Below are the code and all the weights of a small trained network. Each question names an input and a class and asks about switching units off, where a switched-off unit gives its printed mean instead of its output.

import numpy as np


def w(rows, s, z=0):
    codes = np.array(rows[::2]) - 128.0
    scale = np.full(codes.shape[1], s)
    scale[-1] = z or s
    return codes * scale


def f(y):
    return np.maximum(y, 0)


def log_softmax(a):
    a = a - a.max(-1, keepdims=True)
    return a - np.log(np.exp(a).sum(-1, keepdims=True))


def net(x, mask):
    res = np.array(x, float).reshape(1, 6) / 4 @ E
    y = f(res @ A[0][:, :-1].T + A[0][:, -1])
    res = res + np.where(mask, y, B[0][:, -1]) @ B[0][:, :-1]
    return log_softmax(res[-1] @ U[:, :-1].T + U[:, -1])


A, B = {}, {}
E = w([
[136,73,129,219,177,222,176,107],'x0',
[240,102,132,217,108,151,244,72],'x1',
[136,163,112,90,153,48,185,124],'x2',
[99,201,132,102,30,224,69,64],'x3',
[159,70,33,208,49,154,117,202],'x4',
[218,183,2,80,179,141,166,59],'x5',
],0.0069)
A[0] = w([
[157,187,117,89,158,148,147,62,126],'N1',
[115,169,135,87,210,58,168,83,235],'N2',
[100,49,87,191,106,52,130,240,255],'N3',
[175,107,125,190,141,161,213,118,174],'N4',
[22,151,156,57,95,31,103,130,187],'N5',
[98,159,107,103,7,177,43,99,150],'N6',
[130,187,113,115,60,174,70,134,131],'N7',
[124,175,132,91,16,202,79,162,199],'N8',
[31,100,221,83,144,49,78,213,237],'N9',
[185,123,45,138,126,91,149,128,164],'N10',
[201,66,51,146,70,122,165,204,178],'N11',
[240,146,34,126,215,98,190,107,208],'N12',
[150,155,80,13,205,108,117,79,212],'N13',
[135,212,151,65,173,64,146,113,167],'N14',
[121,92,232,228,87,196,185,125,195],'N15',
[217,98,136,150,181,173,216,55,211],'N16',
[106,68,153,161,187,143,97,172,166],'N17',
[120,221,148,64,151,47,120,148,135],'N18',
[68,105,195,176,100,176,61,211,207],'N19',
[79,132,95,123,2,161,46,93,176],'N20',
[173,128,196,139,111,172,172,105,108],'N21',
[122,179,114,77,157,197,131,14,198],'N22',
[130,192,87,164,63,198,58,128,181],'N23',
],0.0072,0.0034)
B[0] = w([
[185,181,139,181,106,168,137,126,176],'N1',
[123,174,176,131,144,147,184,201,211],'N2',
[66,87,107,142,116,80,82,119,218],'N3',
[113,76,115,109,86,137,185,143,197],'N4',
[128,186,162,43,215,50,132,123,220],'N5',
[168,173,64,75,214,181,58,41,208],'N6',
[182,168,74,81,187,179,62,99,179],'N7',
[180,153,67,73,144,141,54,60,208],'N8',
[66,144,254,124,159,19,62,113,251],'N9',
[87,122,61,136,128,148,138,167,179],'N10',
[91,86,43,124,98,84,100,150,198],'N11',
[78,161,65,205,95,169,174,197,227],'N12',
[137,229,112,176,185,180,160,178,212],'N13',
[151,184,144,82,193,115,183,193,199],'N14',
[172,30,158,42,65,111,157,55,220],'N15',
[156,93,143,144,28,178,231,124,221],'N16',
[62,97,163,175,113,152,122,94,178],'N17',
[129,182,109,88,207,91,142,168,196],'N18',
[128,80,154,138,131,111,56,58,227],'N19',
[172,150,86,72,205,182,47,36,210],'N20',
[158,122,154,93,116,129,173,103,166],'N21',
[183,156,134,130,143,177,151,127,200],'N22',
[180,127,67,80,124,157,71,91,198],'N23',
],0.0073,0.011)
U = w([
[159,209,122,248,115,250,245,192,6],'0',
[246,170,47,84,149,208,73,74,170],'1',
[112,202,179,77,170,60,169,194,67],'2',
[49,75,202,179,111,103,67,102,166],'3',
[186,40,149,119,36,181,255,103,149],'4',
[68,101,2,222,77,141,173,216,165],'5',
],0.0073,0.0011)

Each question gives the input, the list of numbers given to net, and the class t.
The units are the neurons (one row each of A and B). Each row of codes is followed by its name. A weight is (code - 128) times the scale printed after its matrix; where a second scale follows, it is the last column's (A, B and U).
mask holds one flag per neuron, in row order. A switched-off neuron (its flag False) gives its mean, the last column of its row in B, instead of its output. The means were averaged over made-up inputs and are rounded, as every weight is.
A unit's drop is (log p(t) with every unit on - log p(t) with that unit switched off) / (log p(t) with every unit on - log p(t) with every unit switched off).
The circuit of an input: a set's keep is (log p(t) with only the set's units on - log p(t) with every unit switched off) / (log p(t) with every unit on - log p(t) with every unit switched off). Starting from the 12 units with the biggest drops (on a tie, the unit counted first), units are removed one at a time, each time the one whose removal leaves the highest keep (on an exact tie, the one counted first), for as long as the keep stays at least 0.8.
units of the circuit, in order: the units of the circuit, biggest drop first
unit that matters most: the unit with the biggest drop
top k neurons: the k neurons with the biggest drops, biggest first
drop when u is switched off: that unit's drop, to one decimal
input [-2,0,8,3,7,7], class 5: units of the circuit, in order -> (N12 N10)
input [-2,8,8,-4,5,6], class 5: unit that matters most -> N11
input [7,8,7,1,6,8], class 5: units of the circuit, in order -> (N12 N11)
input [5,4,-6,-7,7,-8], class 3: top 2 neurons -> (N3 N19)
input [7,3,7,-8,-4,-8], class 4: top 2 neurons -> (N15 N16)
input [-2,-7,0,8,-8,-7], class 1: top 3 neurons -> (N6 N20 N8)
input [-4,8,-5,-1,2,-6], class 4: top 2 neurons -> (N15 N9)
input [3,6,-8,-6,8,-7], class 4: top 3 neurons -> (N15 N9 N4)
input [-2,-6,7,1,-8,8], class 2: top 2 neurons -> (N5 N18)
input [6,1,-3,-6,-7,1], class 0: drop when N19 is switched off -> 0.1
input [8,4,1,6,4,-2], class 4: drop when N15 is switched off -> 0.2
input [8,2,3,-2,5,-1], class 4: drop when N15 is switched off -> 0.6
input [7,4,-4,-3,8,0], class 4: drop when N16 is switched off -> 0.2
